Below is a small trained network, with its code and all its weights. Each question gives an input and a target symbol and asks what happens when units are switched off, that is, made to give their printed mean instead of their output.

import numpy as np


def w(rows, s, z=0):
    codes = np.array(rows[::2]) - 128.0
    scale = np.full(codes.shape[1], s)
    scale[-1] = z or s
    return codes * scale


def norm(h):
    return h / np.sqrt((h * h).mean(-1, keepdims=True) + 1e-5)


def f(y):
    return y / 2 * (1 + np.tanh(0.7978845608 * (y + 0.044715 * y**3)))


def softmax(a):
    e = np.exp(a - a.max(-1, keepdims=True))
    return e / e.sum(-1, keepdims=True)


def log_softmax(a):
    a = a - a.max(-1, keepdims=True)
    return a - np.log(np.exp(a).sum(-1, keepdims=True))


def net(x, mask):
    ids = ['αβγδζημπσφψω'.index(c) for c in x.split()]
    T = len(ids)
    res = E[ids] + P[:T]
    u = 0
    for l in range(3):
        q, k, v = (norm(res) @ M[l].T for M in (Q, K, V))
        z = softmax(np.where(np.tri(T) > 0, q @ k.T / 3**0.5, -1e9)) @ v
        res = res + np.where(mask[u], z, O[l][:, -1]) @ O[l][:, :-1]
        u += 1
        y = f(norm(res) @ A[l][:, :-1].T + A[l][:, -1])
        res = res + np.where(mask[u : u + 8], y, B[l][:, -1]) @ B[l][:, :-1]
        u += 8
    return log_softmax(norm(res)[-1] @ U[:, :-1].T + U[:, -1])


Q, K, V, O, A, B = {}, {}, {}, {}, {}, {}
E = w([
[150,124,160,176,138,166,91,92,139,142],'α',
[166,127,92,170,200,119,140,103,133,121],'β',
[99,145,149,163,92,76,96,104,135,100],'γ',
[166,142,131,117,191,72,170,238,208,199],'δ',
[114,105,182,141,169,114,140,133,81,148],'ζ',
[184,134,116,173,56,179,172,248,100,49],'η',
[154,155,110,155,177,126,182,132,154,155],'μ',
[86,156,135,176,175,87,62,132,159,107],'π',
[148,197,152,148,124,157,61,130,233,127],'σ',
[125,107,191,147,110,86,100,120,153,140],'φ',
[137,173,195,191,184,121,144,108,126,152],'ψ',
[127,211,114,157,201,119,113,135,120,78],'ω',
],0.017)
P = w([
[117,34,2,134,43,133,189,100,177,96],'0',
[93,141,190,220,171,110,102,154,227,192],'1',
[149,144,151,170,201,141,129,144,205,226],'2',
[139,150,172,178,178,125,134,168,212,210],'3',
[158,142,170,192,160,108,107,166,176,212],'4',
[150,156,182,163,164,126,133,153,185,201],'5',
[145,160,176,160,162,118,136,160,186,196],'6',
[150,157,153,186,144,105,107,141,152,205],'7',
[146,175,171,159,156,124,126,144,175,186],'8',
[167,174,160,175,160,119,117,140,163,179],'9',
[171,181,154,160,167,137,113,140,160,197],'10',
[175,181,134,150,165,121,104,144,169,183],'11',
[185,194,157,141,173,156,113,116,167,169],'12',
[178,184,158,149,157,122,102,131,162,169],'13',
],0.0057)
Q[0] = w([
[81,22,51,2,56,183,156,99,10,98],'L0H1',
[106,77,136,82,128,134,144,107,29,126],'L0H1',
[218,207,243,253,186,45,125,136,227,170],'L0H1',
],0.006)
K[0] = w([
[132,255,234,154,226,88,106,72,165,194],'L0H1',
[118,168,127,67,164,43,88,76,155,186],'L0H1',
[113,54,38,86,52,233,131,152,100,8],'L0H1',
],0.0062)
V[0] = w([
[116,234,66,103,119,184,80,90,113,90],'L0H1',
[125,64,107,177,133,191,196,19,63,85],'L0H1',
[232,58,157,124,2,206,76,144,194,134],'L0H1',
],0.0046)
O[0] = w([
[157,154,173,254,67,145,204,186,228,8,79],'L0H1',
[222,90,206,7,40,157,53,131,106,97,153],'L0H1',
[105,159,53,126,27,188,110,87,158,229,255],'L0H1',
],0.0071,0.0049)
A[0] = w([
[57,157,129,141,227,64,111,182,196,134,101],'L0N1',
[99,226,132,126,146,143,178,182,90,101,1],'L0N2',
[67,121,108,166,131,195,104,128,144,142,73],'L0N3',
[147,128,129,137,101,65,134,96,217,188,229],'L0N4',
[172,158,145,175,217,129,146,122,151,107,31],'L0N5',
[138,164,41,151,71,113,177,142,89,179,50],'L0N6',
[164,89,48,153,104,152,180,165,98,127,16],'L0N7',
[76,131,95,2,180,156,104,107,84,170,194],'L0N8',
],0.0064,0.0019)
B[0] = w([
[221,99,61,181,170,248,96,82,48,123,197],'L0N1',
[64,67,138,125,121,153,32,102,112,85,127],'L0N2',
[221,46,96,124,69,14,100,137,124,153,154],'L0N3',
[52,184,93,148,182,83,87,71,42,119,254],'L0N4',
[146,184,148,133,69,112,70,78,125,164,163],'L0N5',
[153,147,146,87,136,116,215,128,86,3,163],'L0N6',
[149,120,173,114,17,33,208,154,144,125,127],'L0N7',
[106,158,197,89,137,119,39,247,90,154,166],'L0N8',
],0.0062,0.0068)
Q[1] = w([
[48,1,107,126,129,147,229,124,210,117],'L1H1',
[43,111,138,120,105,206,131,85,116,184],'L1H1',
[199,45,207,173,156,77,77,173,173,115],'L1H1',
],0.0055)
K[1] = w([
[60,228,202,35,218,143,20,100,50,163],'L1H1',
[104,115,200,139,147,238,90,204,3,165],'L1H1',
[67,74,5,172,112,95,127,10,147,139],'L1H1',
],0.0049)
V[1] = w([
[101,126,97,105,167,173,63,64,112,171],'L1H1',
[111,134,134,169,84,253,54,211,95,104],'L1H1',
[187,17,108,143,121,121,69,112,150,108],'L1H1',
],0.0061)
O[1] = w([
[126,117,92,190,128,99,63,125,105,254,126],'L1H1',
[156,141,203,235,72,94,77,199,101,110,207],'L1H1',
[211,131,7,99,141,82,139,81,182,30,252],'L1H1',
],0.0077,0.0014)
A[1] = w([
[122,124,63,180,127,123,101,157,114,147,160],'L1N1',
[184,127,130,191,10,164,185,214,152,64,201],'L1N2',
[186,177,164,167,80,148,253,221,131,117,255],'L1N3',
[38,103,140,129,154,136,34,116,165,100,195],'L1N4',
[194,125,120,107,157,170,62,100,122,205,171],'L1N5',
[128,144,154,125,185,145,156,142,97,125,17],'L1N6',
[109,111,242,159,79,148,104,57,130,92,197],'L1N7',
[76,153,105,95,113,85,212,108,76,192,47],'L1N8',
],0.0076,0.0034)
B[1] = w([
[223,146,187,100,152,172,130,183,184,139,191],'L1N1',
[82,198,113,11,102,154,100,172,52,60,182],'L1N2',
[76,147,81,89,101,188,97,94,59,114,190],'L1N3',
[83,178,104,76,193,115,178,191,120,167,187],'L1N4',
[101,100,97,165,71,131,144,178,111,75,254],'L1N5',
[100,10,154,195,97,132,134,2,107,94,120],'L1N6',
[118,154,39,120,122,147,119,169,85,86,189],'L1N7',
[86,115,125,155,179,154,142,125,142,138,137],'L1N8',
],0.0073,0.0076)
Q[2] = w([
[143,209,16,144,165,120,2,167,99,121],'L2H1',
[93,100,153,25,60,70,163,155,186,103],'L2H1',
[183,204,84,159,201,163,30,163,60,197],'L2H1',
],0.0082)
K[2] = w([
[77,75,112,65,51,137,177,84,105,81],'L2H1',
[161,88,161,208,208,137,113,40,103,218],'L2H1',
[110,55,53,2,48,142,135,122,106,36],'L2H1',
],0.0086)
V[2] = w([
[95,70,158,157,204,136,255,69,82,130],'L2H1',
[151,57,91,63,111,60,91,59,54,100],'L2H1',
[35,141,79,144,90,86,141,51,153,162],'L2H1',
],0.008)
O[2] = w([
[122,190,127,158,171,196,156,108,62,134,2],'L2H1',
[207,129,200,136,75,93,124,17,33,123,200],'L2H1',
[104,214,125,148,63,2,197,175,161,88,143],'L2H1',
],0.0087,0.0079)
A[2] = w([
[78,140,110,85,212,167,173,92,84,49,73],'L2N1',
[178,113,66,103,118,185,174,155,118,132,231],'L2N2',
[216,93,148,17,99,94,94,80,137,125,144],'L2N3',
[152,188,119,153,119,200,136,167,244,166,204],'L2N4',
[101,168,182,142,17,28,212,126,138,67,2],'L2N5',
[162,24,155,74,74,97,123,137,254,123,68],'L2N6',
[187,74,156,134,148,225,134,115,140,22,174],'L2N7',
[120,66,123,42,185,142,68,9,149,67,227],'L2N8',
],0.0073,0.0023)
B[2] = w([
[107,151,204,122,112,201,148,100,228,200,174],'L2N1',
[94,224,129,114,163,118,102,166,105,138,162],'L2N2',
[116,69,37,152,157,196,209,182,80,128,254],'L2N3',
[51,99,105,146,168,111,197,73,139,89,192],'L2N4',
[194,148,176,254,152,167,195,171,90,35,193],'L2N5',
[130,110,55,171,47,214,177,72,132,110,177],'L2N6',
[134,125,158,81,119,60,75,111,207,79,209],'L2N7',
[73,95,185,110,135,56,212,135,145,155,250],'L2N8',
],0.0084,0.0048)
U = w([
[186,66,59,159,2,188,82,132,148,137,86],'α',
[183,66,77,64,159,65,193,78,126,88,252],'β',
[177,200,168,206,126,94,200,195,104,53,40],'γ',
[88,141,49,171,226,228,157,170,58,162,75],'δ',
[156,14,198,85,148,166,71,167,39,160,72],'ζ',
[128,173,106,61,76,202,136,194,69,89,49],'η',
[97,192,196,91,147,180,191,74,156,192,233],'μ',
[191,64,136,183,208,140,36,138,185,84,144],'π',
[12,143,58,164,107,132,146,139,228,92,104],'σ',
[116,182,136,74,83,6,80,151,135,211,173],'φ',
[235,167,172,157,110,173,87,3,52,165,8],'ψ',
[137,118,245,66,129,141,58,169,206,49,187],'ω',
],0.0063,0.0017)

Each question gives the input, a string of symbols that net reads in full, and the target symbol t.
The units are the heads (3 rows each of Q, K, V and O) and the neurons (one row each of A and B). Each row of codes is followed by its name. A weight is (code - 128) times the scale printed after its matrix; where a second scale follows, it is the last column's (O, A, B and U).
mask holds one flag per unit, layer by layer, with each layer's heads first. A switched-off unit (its flag False) gives its mean, the last column of its rows in O or B, instead of its output. The means were averaged over made-up inputs and are rounded, as every weight is.
A unit's drop is (log p(t) with every unit on - log p(t) with that unit switched off) / (log p(t) with every unit on - log p(t) with every unit switched off).
The circuit of an input: a set's keep is (log p(t) with only the set's units on - log p(t) with every unit switched off) / (log p(t) with every unit on - log p(t) with every unit switched off). Starting from the 12 units with the biggest drops (on a tie, the unit counted first), units are removed one at a time, each time the one whose removal leaves the highest keep (on an exact tie, the one counted first), for as long as the keep stays at least 0.8.
units of the circuit, in order: the units of the circuit, biggest drop first
most important unit: the unit with the biggest drop
top k neurons: the k neurons with the biggest drops, biggest first
k most important neurons of layer l: the k neurons of layer l with the biggest drops, biggest first
drop of u: that unit's drop, to one decimal
input β γ ω δ, target β: most important unit : L0H1
input σ γ γ φ β φ δ μ σ ω σ σ η π, target π: units of the circuit, in order : L1N2, L2H1
input ψ β η γ σ, target σ: 2 most important neurons of layer 1 : L1N2, L1N3
input η ζ α ζ ψ ω η ω π δ, target η: units of the circuit, in order : L1H1, L1N3, L0N1, L0N7
input γ α φ β, target γ: units of the circuit, in order : L2H1, L2N5
input γ ω σ π, target γ: units of the circuit, in order : L2H1, L2N5
input γ φ φ α β η α η φ φ φ δ α φ, target γ: 2 most important neurons of layer 0 : L0N1, L0N2
input α ζ φ γ φ π, target α: units of the circuit, in order : L0H1, L2H1, L2N6
input φ φ σ σ ψ ζ δ φ δ α ω π, target φ: units of the circuit, in order : L0H1, L2H1
input μ α α μ ω α α σ π η α, target α: top 2 neurons : L1N2, L0N8
input μ δ α δ φ φ σ ζ ω η ψ ψ, target ψ: top 3 neurons : L1N3, L1N2, L0N7
input μ β σ σ α δ, target μ: top 2 neurons : L0N7, L2N1
input ζ η ψ ω μ, target μ: top 2 neurons : L0N6, L0N7
input μ ζ η ψ φ φ γ, target γ: units of the circuit, in order : L2N5
input π δ π π μ α φ δ η γ, target γ: top 3 neurons : L1N3, L2N5, L0N7
input ω γ α α γ ψ σ, target ω: units of the circuit, in order : L0H1, L2H1, L2N7, L1N2
input δ β ψ π γ ω ω γ ω, target δ: units of the circuit, in order : L0N1, L0H1
input σ σ φ ζ β γ, target σ: units of the circuit, in order : L2H1, L0H1
input γ φ μ ζ β α α α, target γ: top 2 neurons : L2N5, L0N1
input φ ψ β π α, target φ: units of the circuit, in order : L2H1, L0N1
input ζ γ δ φ γ γ β φ η φ μ σ, target σ: top 2 neurons : L2N4, L0N7
input ζ γ μ σ α ω ψ α, target ζ: units of the circuit, in order : L0H1
input β β ψ γ δ μ π η β φ σ α μ μ, target μ: top 2 neurons : L0N6, L2N1
input ψ ψ φ μ γ φ, target ψ: 2 most important neurons of layer 0 : L0N1, L0N4
input α φ π η δ ψ, target ψ: 3 most important neurons of layer 0 : L0N6, L0N7, L0N8
input φ δ σ η σ α σ π δ α β μ δ α, target α: top 3 neurons : L0N3, L1N2, L1N3
input δ β α η γ ζ φ α δ, target δ: most important neuron of layer 1 : L1N3
input π φ π μ β φ, target π: drop of L0N1 : 0.6
